Below are the code and all the weights of a small trained network. Each question names an input and a class and asks about switching units off, where a switched-off unit gives its printed mean instead of its output.

import numpy as np


def w(rows, s, z=0):
    codes = np.array(rows[::2]) - 128.0
    scale = np.full(codes.shape[1], s)
    scale[-1] = z or s
    return codes * scale


def f(y):
    return np.maximum(y, 0)


def log_softmax(a):
    a = a - a.max(-1, keepdims=True)
    return a - np.log(np.exp(a).sum(-1, keepdims=True))


def net(x, mask):
    res = np.array(x, float).reshape(1, 3) / 4 @ E
    y = f(res @ A[0][:, :-1].T + A[0][:, -1])
    res = res + np.where(mask, y, B[0][:, -1]) @ B[0][:, :-1]
    return log_softmax(res[-1] @ U[:, :-1].T + U[:, -1])


A, B = {}, {}
E = w([
[8,233,61],'x0',
[1,78,197],'x1',
[95,59,24],'x2',
],0.0086)
A[0] = w([
[73,111,77,70],'neuron 0',
[76,159,99,163],'neuron 1',
[188,170,85,127],'neuron 2',
[45,188,111,179],'neuron 3',
[222,131,117,187],'neuron 4',
[174,142,69,99],'neuron 5',
[185,132,107,123],'neuron 6',
[145,7,185,255],'neuron 7',
[166,127,76,161],'neuron 8',
[110,175,201,161],'neuron 9',
[98,149,95,44],'neuron 10',
[108,51,105,227],'neuron 11',
[154,85,176,228],'neuron 12',
[171,111,220,146],'neuron 13',
[168,184,210,157],'neuron 14',
[94,32,143,150],'neuron 15',
[22,123,68,124],'neuron 16',
[151,119,82,213],'neuron 17',
[185,176,203,242],'neuron 18',
[182,119,76,168],'neuron 19',
[68,150,115,208],'neuron 20',
],0.015,0.0041)
B[0] = w([
[140,90,104,186],'neuron 0',
[202,124,64,202],'neuron 1',
[101,170,190,195],'neuron 2',
[163,135,60,240],'neuron 3',
[63,136,155,213],'neuron 4',
[114,192,234,183],'neuron 5',
[81,153,176,176],'neuron 6',
[177,43,232,253],'neuron 7',
[126,226,161,182],'neuron 8',
[58,145,66,187],'neuron 9',
[159,70,130,165],'neuron 10',
[188,135,164,203],'neuron 11',
[134,23,168,200],'neuron 12',
[87,28,134,204],'neuron 13',
[2,84,51,196],'neuron 14',
[205,115,165,205],'neuron 15',
[184,98,77,244],'neuron 16',
[127,196,201,181],'neuron 17',
[15,130,113,211],'neuron 18',
[99,196,182,192],'neuron 19',
[179,139,66,207],'neuron 20',
],0.0099,0.013)
U = w([
[230,96,55,253],'0',
[48,22,136,143],'1',
[238,34,254,109],'2',
[131,106,160,11],'3',
[68,147,45,43],'4',
[73,225,238,240],'5',
],0.0096,0.0047)

Each question gives the input, the list of numbers given to net, and the class t.
The units are the neurons (one row each of A and B). Each row of codes is followed by its name. A weight is (code - 128) times the scale printed after its matrix; where a second scale follows, it is the last column's (A, B and U).
mask holds one flag per neuron, in row order. A switched-off neuron (its flag False) gives its mean, the last column of its row in B, instead of its output. The means were averaged over made-up inputs and are rounded, as every weight is.
A unit's drop is (log p(t) with every unit on - log p(t) with that unit switched off) / (log p(t) with every unit on - log p(t) with every unit switched off).
The circuit of an input: a set's keep is (log p(t) with only the set's units on - log p(t) with every unit switched off) / (log p(t) with every unit on - log p(t) with every unit switched off). Starting from the 12 units with the biggest drops (on a tie, the unit counted first), units are removed one at a time, each time the one whose removal leaves the highest keep (on an exact tie, the one counted first), for as long as the keep stays at least 0.8.
units of the circuit, in order: the units of the circuit, biggest drop first
top k neurons: the k neurons with the biggest drops, biggest first
drop of u: that unit's drop, to one decimal
input [7,-7,6], class 5: units of the circuit, in order : (neuron 5)
input [-5,-5,-4], class 1: top 3 neurons : (neuron 13; neuron 14; neuron 12)
input [-7,2,-4], class 1: top 2 neurons : (neuron 14; neuron 18)
input [2,-2,8], class 0: top 2 neurons : (neuron 7; neuron 16)
input [-7,1,-3], class 1: top 2 neurons : (neuron 14; neuron 18)
input [2,2,-2], class 4: top 2 neurons : (neuron 7; neuron 15)
input [1,-1,-1], class 5: drop of neuron 19 : -0.2
input [2,6,-6], class 1: drop of neuron 10 : -0.1
input [1,8,3], class 0: drop of neuron 16 : 0.1
input [-6,2,-7], class 1: drop of neuron 11 : 0.0
